Below is a small trained network, with its code and all its weights. Each question gives an input and a class and asks what happens when units are switched off, that is, made to give their printed mean instead of their output.

import numpy as np


def w(rows, s, z=0):
    codes = np.array(rows[::2]) - 128.0
    scale = np.full(codes.shape[1], s)
    scale[-1] = z or s
    return codes * scale


def f(y):
    return np.maximum(y, 0)


def log_softmax(a):
    a = a - a.max(-1, keepdims=True)
    return a - np.log(np.exp(a).sum(-1, keepdims=True))


def net(x, mask):
    res = np.array(x, float).reshape(1, 2) / 4 @ E
    y = f(res @ A[0][:, :-1].T + A[0][:, -1])
    res = res + np.where(mask, y, B[0][:, -1]) @ B[0][:, :-1]
    return log_softmax(res[-1] @ U[:, :-1].T + U[:, -1])


A, B = {}, {}
E = w([
[164,178,7,129],'x0',
[65,128,119,174],'x1',
],0.017)
A[0] = w([
[98,96,160,99,160],'N1',
[156,166,102,147,101],'N2',
[185,135,84,149,97],'N3',
[111,45,169,89,73],'N4',
[170,90,127,126,241],'N5',
[152,92,113,153,254],'N6',
[48,124,96,197,115],'N7',
[220,123,142,110,113],'N8',
[199,127,150,63,70],'N9',
[64,111,128,248,176],'N10',
[129,148,63,143,113],'N11',
[77,115,107,193,68],'N12',
],0.015,0.0087)
B[0] = w([
[100,140,143,177,206],'N1',
[85,196,150,173,178],'N2',
[154,167,231,172,194],'N3',
[69,164,200,157,210],'N4',
[154,71,135,145,199],'N5',
[157,21,36,181,205],'N6',
[183,121,135,67,219],'N7',
[154,127,134,95,190],'N8',
[191,140,169,45,187],'N9',
[187,115,149,134,253],'N10',
[125,141,225,185,210],'N11',
[178,157,168,7,181],'N12',
],0.013,0.014)
U = w([
[89,195,181,224,65],'0',
[202,128,124,11,120],'1',
[156,13,37,229,253],'2',
[28,168,84,13,83],'3',
],0.011,0.0061)

Each question gives the input, the list of numbers given to net, and the class t.
The units are the neurons (one row each of A and B). Each row of codes is followed by its name. A weight is (code - 128) times the scale printed after its matrix; where a second scale follows, it is the last column's (A, B and U).
mask holds one flag per neuron, in row order. A switched-off neuron (its flag False) gives its mean, the last column of its row in B, instead of its output. The means were averaged over made-up inputs and are rounded, as every weight is.
A unit's drop is (log p(t) with every unit on - log p(t) with that unit switched off) / (log p(t) with every unit on - log p(t) with every unit switched off).
The circuit of an input: a set's keep is (log p(t) with only the set's units on - log p(t) with every unit switched off) / (log p(t) with every unit on - log p(t) with every unit switched off). Starting from all 12 units, units are removed one at a time, each time the one whose removal leaves the highest keep (on an exact tie, the one counted first), for as long as the keep stays at least 0.8.
circuit, biggest first: the units of the circuit, biggest drop first
k most important neurons: the k neurons with the biggest drops, biggest first
drop when u is switched off: that unit's drop, to one decimal
input [-7,8], class 1: circuit, biggest first : (N12)
input [3,2], class 2: circuit, biggest first : (N4 N9)
input [3,-2], class 2: circuit, biggest first : (N4 N12)
input [1,3], class 2: 3 most important neurons : (N9 N8 N3)
input [-8,-8], class 0: 2 most important neurons : (N4 N1)
input [-2,-3], class 2: 2 most important neurons : (N12 N7)
input [2,5], class 1: 2 most important neurons : (N12 N7)
input [-8,-7], class 0: 2 most important neurons : (N4 N1)
input [-4,-4], class 0: 4 most important neurons : (N7 N4 N12 N1)
input [2,-3], class 2: 2 most important neurons : (N12 N7)
input [5,2], class 0: 3 most important neurons : (N11 N3 N2)
input [2,-2], class 2: drop when N7 is switched off : 0.1
input [5,-5], class 0: drop when N7 is switched off : 0.4
input [7,-6], class 0: circuit, biggest first : (N3)
input [-6,-4], class 0: drop when N4 is switched off : 0.5
input [-2,8], class 1: drop when N12 is switched off : 0.0
